Below is a small trained network, with its code and all its weights. Each question gives an input and a class and asks what happens when units are switched off, that is, made to give their printed mean instead of their output.

import numpy as np


def w(rows, s, z=0):
    codes = np.array(rows[::2]) - 128.0
    scale = np.full(codes.shape[1], s)
    scale[-1] = z or s
    return codes * scale


def f(y):
    return y / 2 * (1 + np.tanh(0.7978845608 * (y + 0.044715 * y**3)))


def log_softmax(a):
    a = a - a.max(-1, keepdims=True)
    return a - np.log(np.exp(a).sum(-1, keepdims=True))


def net(x, mask):
    res = np.array(x, float).reshape(1, 5) / 4 @ E
    y = f(res @ A[0][:, :-1].T + A[0][:, -1])
    res = res + np.where(mask, y, B[0][:, -1]) @ B[0][:, :-1]
    return log_softmax(res[-1] @ U[:, :-1].T + U[:, -1])


A, B = {}, {}
E = w([
[2,175,101,148,48,153,85],'x0',
[211,148,42,125,89,239,52],'x1',
[113,159,65,240,197,166,187],'x2',
[131,130,131,130,125,127,129],'x3',
[120,119,137,133,138,144,116],'x4',
],0.0099)
A[0] = w([
[10,124,188,89,63,74,127,135],'N0',
[75,121,146,142,108,110,135,104],'N1',
[196,110,95,183,160,162,135,115],'N2',
[56,150,72,141,87,157,125,40],'N3',
[156,148,76,96,71,162,76,60],'N4',
[146,138,116,114,183,151,111,133],'N5',
[61,141,187,92,70,74,105,147],'N6',
[200,173,117,172,164,153,134,120],'N7',
[118,111,122,106,108,117,157,113],'N8',
[181,105,95,170,146,157,142,114],'N9',
[110,118,166,114,56,123,131,138],'N10',
[45,181,82,179,38,137,105,44],'N11',
[66,111,204,165,220,42,208,65],'N12',
[136,136,148,121,136,127,145,121],'N13',
[170,160,123,111,148,96,133,152],'N14',
[197,97,206,11,62,122,58,109],'N15',
[202,88,192,81,174,91,156,56],'N16',
[136,122,141,117,115,153,132,123],'N17',
[83,120,191,143,188,62,191,184],'N18',
[99,124,180,155,175,70,152,184],'N19',
[131,121,123,128,121,131,157,121],'N20',
[68,164,83,238,176,129,184,7],'N21',
[117,142,130,111,103,115,141,116],'N22',
[87,168,95,194,179,114,140,176],'N23',
[84,120,150,81,108,143,138,136],'N24',
[153,130,112,151,138,145,157,115],'N25',
[161,166,114,173,134,135,155,148],'N26',
[37,170,70,164,40,158,120,145],'N27',
[157,122,99,147,171,141,113,126],'N28',
[118,117,114,134,116,113,156,118],'N29',
],0.011,0.012)
B[0] = w([
[121,219,143,194,146,127,111,221],'N0',
[126,168,127,140,125,122,124,148],'N1',
[132,157,124,179,118,135,159,190],'N2',
[135,73,142,131,102,129,177,150],'N3',
[104,104,123,60,152,113,92,171],'N4',
[130,134,137,133,112,98,154,152],'N5',
[130,224,112,163,131,117,108,205],'N6',
[138,142,149,173,129,137,153,184],'N7',
[132,137,137,125,127,136,111,130],'N8',
[122,147,136,173,121,127,151,174],'N9',
[131,173,120,126,143,120,109,164],'N10',
[143,29,111,127,115,147,170,174],'N11',
[147,19,136,159,104,156,200,237],'N12',
[126,122,129,126,127,132,123,133],'N13',
[104,98,135,140,135,143,141,160],'N14',
[131,5,126,91,117,141,169,225],'N15',
[105,133,109,60,136,125,75,186],'N16',
[134,119,122,122,125,112,127,130],'N17',
[119,109,91,50,127,128,94,253],'N18',
[135,123,141,79,135,114,84,224],'N19',
[128,129,130,128,111,121,124,128],'N20',
[109,136,111,9,148,121,49,173],'N21',
[135,137,130,138,144,139,112,131],'N22',
[141,92,140,156,113,129,167,201],'N23',
[121,169,138,136,134,120,122,155],'N24',
[140,146,132,156,110,132,121,148],'N25',
[123,131,140,164,121,134,145,170],'N26',
[131,104,134,54,148,116,94,208],'N27',
[125,140,136,153,122,112,152,161],'N28',
[128,132,118,126,139,135,129,130],'N29',
],0.024,0.015)
U = w([
[92,134,93,39,138,99,21,69],'0',
[154,61,120,125,71,154,184,255],'1',
[121,254,145,212,115,95,104,51],'2',
],0.0092,0.0011)

Each question gives the input, the list of numbers given to net, and the class t.
The units are the neurons (one row each of A and B). Each row of codes is followed by its name. A weight is (code - 128) times the scale printed after its matrix; where a second scale follows, it is the last column's (A, B and U).
mask holds one flag per neuron, in row order. A switched-off neuron (its flag False) gives its mean, the last column of its row in B, instead of its output. The means were averaged over made-up inputs and are rounded, as every weight is.
A unit's drop is (log p(t) with every unit on - log p(t) with that unit switched off) / (log p(t) with every unit on - log p(t) with every unit switched off).
The circuit of an input: a set's keep is (log p(t) with only the set's units on - log p(t) with every unit switched off) / (log p(t) with every unit on - log p(t) with every unit switched off). Starting from the 12 units with the biggest drops (on a tie, the unit counted first), units are removed one at a time, each time the one whose removal leaves the highest keep (on an exact tie, the one counted first), for as long as the keep stays at least 0.8.
circuit, biggest first: the units of the circuit, biggest drop first
unit that matters most: the unit with the biggest drop
top k neurons: the k neurons with the biggest drops, biggest first
drop of u: that unit's drop, to one decimal
input [8,-8,-1,2,-3], class 2: circuit, biggest first	(N0)
input [-8,0,0,4,-2], class 0: top 3 neurons	(N16, N12, N23)
input [0,0,-1,-3,5], class 0: top 3 neurons	(N12, N0, N2)
input [4,-8,5,-1,-4], class 0: top 2 neurons	(N21, N18)
input [-8,-7,-6,-3,7], class 0: top 2 neurons	(N16, N18)
input [2,0,-7,4,-1], class 2: top 3 neurons	(N0, N18, N6)
input [2,-5,0,-6,-2], class 2: top 2 neurons	(N0, N15)
input [5,0,6,7,2], class 0: top 3 neurons	(N21, N12, N27)
input [2,-5,-8,1,-1], class 2: top 2 neurons	(N0, N6)
input [-1,8,-8,-4,6], class 1: top 2 neurons	(N15, N18)
input [4,-3,7,-7,-3], class 0: top 2 neurons	(N21, N27)
input [-1,4,-7,-4,2], class 1: top 4 neurons	(N15, N18, N21, N19)
input [1,-2,5,-3,7], class 0: top 2 neurons	(N21, N15)
input [1,-2,-1,3,-1], class 2: top 2 neurons	(N15, N21)
input [-6,8,1,0,3], class 2: unit that matters most	N12
input [-4,7,5,7,5], class 2: drop of N28	0.0
input [-1,-5,-1,4,8], class 0: drop of N15	0.1
input [-5,-1,-3,-6,8], class 0: drop of N12	1.1
